Here is a tiny trained network, its code and every weight. The questions are about switching its units off for an input and a class, where a switched-off unit gives its printed mean instead of its output.

import numpy as np


def w(rows, s, z=0):
    codes = np.array(rows[::2]) - 128.0
    scale = np.full(codes.shape[1], s)
    scale[-1] = z or s
    return codes * scale


def f(y):
    return y / 2 * (1 + np.tanh(0.7978845608 * (y + 0.044715 * y**3)))


def log_softmax(a):
    a = a - a.max(-1, keepdims=True)
    return a - np.log(np.exp(a).sum(-1, keepdims=True))


def net(x, mask):
    res = np.array(x, float).reshape(1, 6) / 4 @ E
    y = f(res @ A[0][:, :-1].T + A[0][:, -1])
    res = res + np.where(mask, y, B[0][:, -1]) @ B[0][:, :-1]
    return log_softmax(res[-1] @ U[:, :-1].T + U[:, -1])


A, B = {}, {}
E = w([
[12,226,54,234,225,135,206,141],'x0',
[145,25,51,137,247,38,46,97],'x1',
[191,106,225,210,141,77,61,3],'x2',
[134,150,144,124,147,115,116,151],'x3',
[116,121,142,141,120,112,124,140],'x4',
[113,131,120,133,109,133,103,122],'x5',
],0.011)
A[0] = w([
[128,183,83,200,159,134,170,105,72],'N1',
[92,158,115,150,167,147,155,126,66],'N2',
[83,107,66,82,106,137,116,207,226],'N3',
[168,139,161,132,85,167,156,143,155],'N4',
[221,79,156,66,86,104,108,128,255],'N5',
[120,162,159,156,170,108,118,61,49],'N6',
[96,41,97,107,204,87,95,104,149],'N7',
[117,81,102,43,124,132,92,142,105],'N8',
[109,247,191,167,74,164,206,97,214],'N9',
[103,63,64,85,187,57,100,118,189],'N10',
[187,152,244,219,156,132,126,12,248],'N11',
],0.013,0.0055)
B[0] = w([
[92,189,65,180,140,97,96,105,186],'N1',
[115,189,124,184,110,127,163,93,168],'N2',
[173,134,151,152,165,130,222,236,196],'N3',
[90,155,200,113,114,178,136,148,173],'N4',
[158,50,135,37,133,119,92,143,237],'N5',
[70,144,40,148,162,87,139,31,167],'N6',
[110,123,93,180,207,83,98,100,210],'N7',
[196,121,195,187,157,157,169,171,173],'N8',
[187,182,109,154,34,159,127,138,230],'N9',
[177,123,135,220,246,77,144,124,212],'N10',
[45,79,76,71,63,148,14,77,253],'N11',
],0.012,0.027)
U = w([
[195,137,240,2,38,228,216,237,218],'0',
[104,126,166,4,2,216,78,117,160],'1',
[249,34,164,118,191,67,164,207,57],'2',
[184,47,137,95,178,56,45,60,149],'3',
[171,207,42,184,35,171,229,198,247],'4',
[91,200,76,175,15,188,72,71,2],'5',
[49,222,86,175,240,102,206,181,203],'6',
[18,169,90,168,171,47,103,54,18],'7',
],0.0098,0.0066)

Each question gives the input, the list of numbers given to net, and the class t.
The units are the neurons (one row each of A and B). Each row of codes is followed by its name. A weight is (code - 128) times the scale printed after its matrix; where a second scale follows, it is the last column's (A, B and U).
mask holds one flag per neuron, in row order. A switched-off neuron (its flag False) gives its mean, the last column of its row in B, instead of its output. The means were averaged over made-up inputs and are rounded, as every weight is.
A unit's drop is (log p(t) with every unit on - log p(t) with that unit switched off) / (log p(t) with every unit on - log p(t) with every unit switched off).
most important unit: the unit with the biggest drop
top k neurons: the k neurons with the biggest drops, biggest first
drop of u: that unit's drop, to one decimal
input [-6,-6,-1,8,7,2], class 0: most important unit	N11
input [-3,-1,-1,3,-8,8], class 0: top 3 neurons	N11, N10, N7
input [1,8,3,-1,-6,-3], class 7: top 3 neurons	N5, N7, N6
input [-1,0,8,1,2,3], class 1: top 2 neurons	N11, N10
input [1,-3,-1,0,-1,2], class 4: top 2 neurons	N5, N11
input [-3,0,4,-1,-3,-1], class 1: top 2 neurons	N10, N7
input [8,-8,1,3,5,8], class 5: top 2 neurons	N3, N1
input [8,0,1,-8,-3,3], class 5: top 4 neurons	N10, N3, N9, N7
input [-4,8,0,-2,4,-3], class 2: top 3 neurons	N11, N8, N10
input [-5,1,-6,-5,-5,8], class 2: top 2 neurons	N9, N11
input [1,5,-5,6,1,0], class 6: top 2 neurons	N5, N7
input [1,-1,4,4,2,-3], class 5: top 2 neurons	N5, N6
input [-7,0,7,1,3,-4], class 1: top 2 neurons	N11, N10
input [2,-2,5,8,1,-8], class 5: most important unit	N5
input [2,-1,-1,-1,5,-5], class 4: top 2 neurons	N11, N5
input [-1,1,-5,3,-5,3], class 2: drop of N9	0.3
input [-1,-3,1,-3,2,3], class 1: drop of N3	0.2
input [2,8,-4,0,-6,6], class 6: drop of N5	0.6
input [0,-7,-5,-8,-2,4], class 0: drop of N10	0.3
input [8,-1,6,5,0,-2], class 5: most important unit	N9
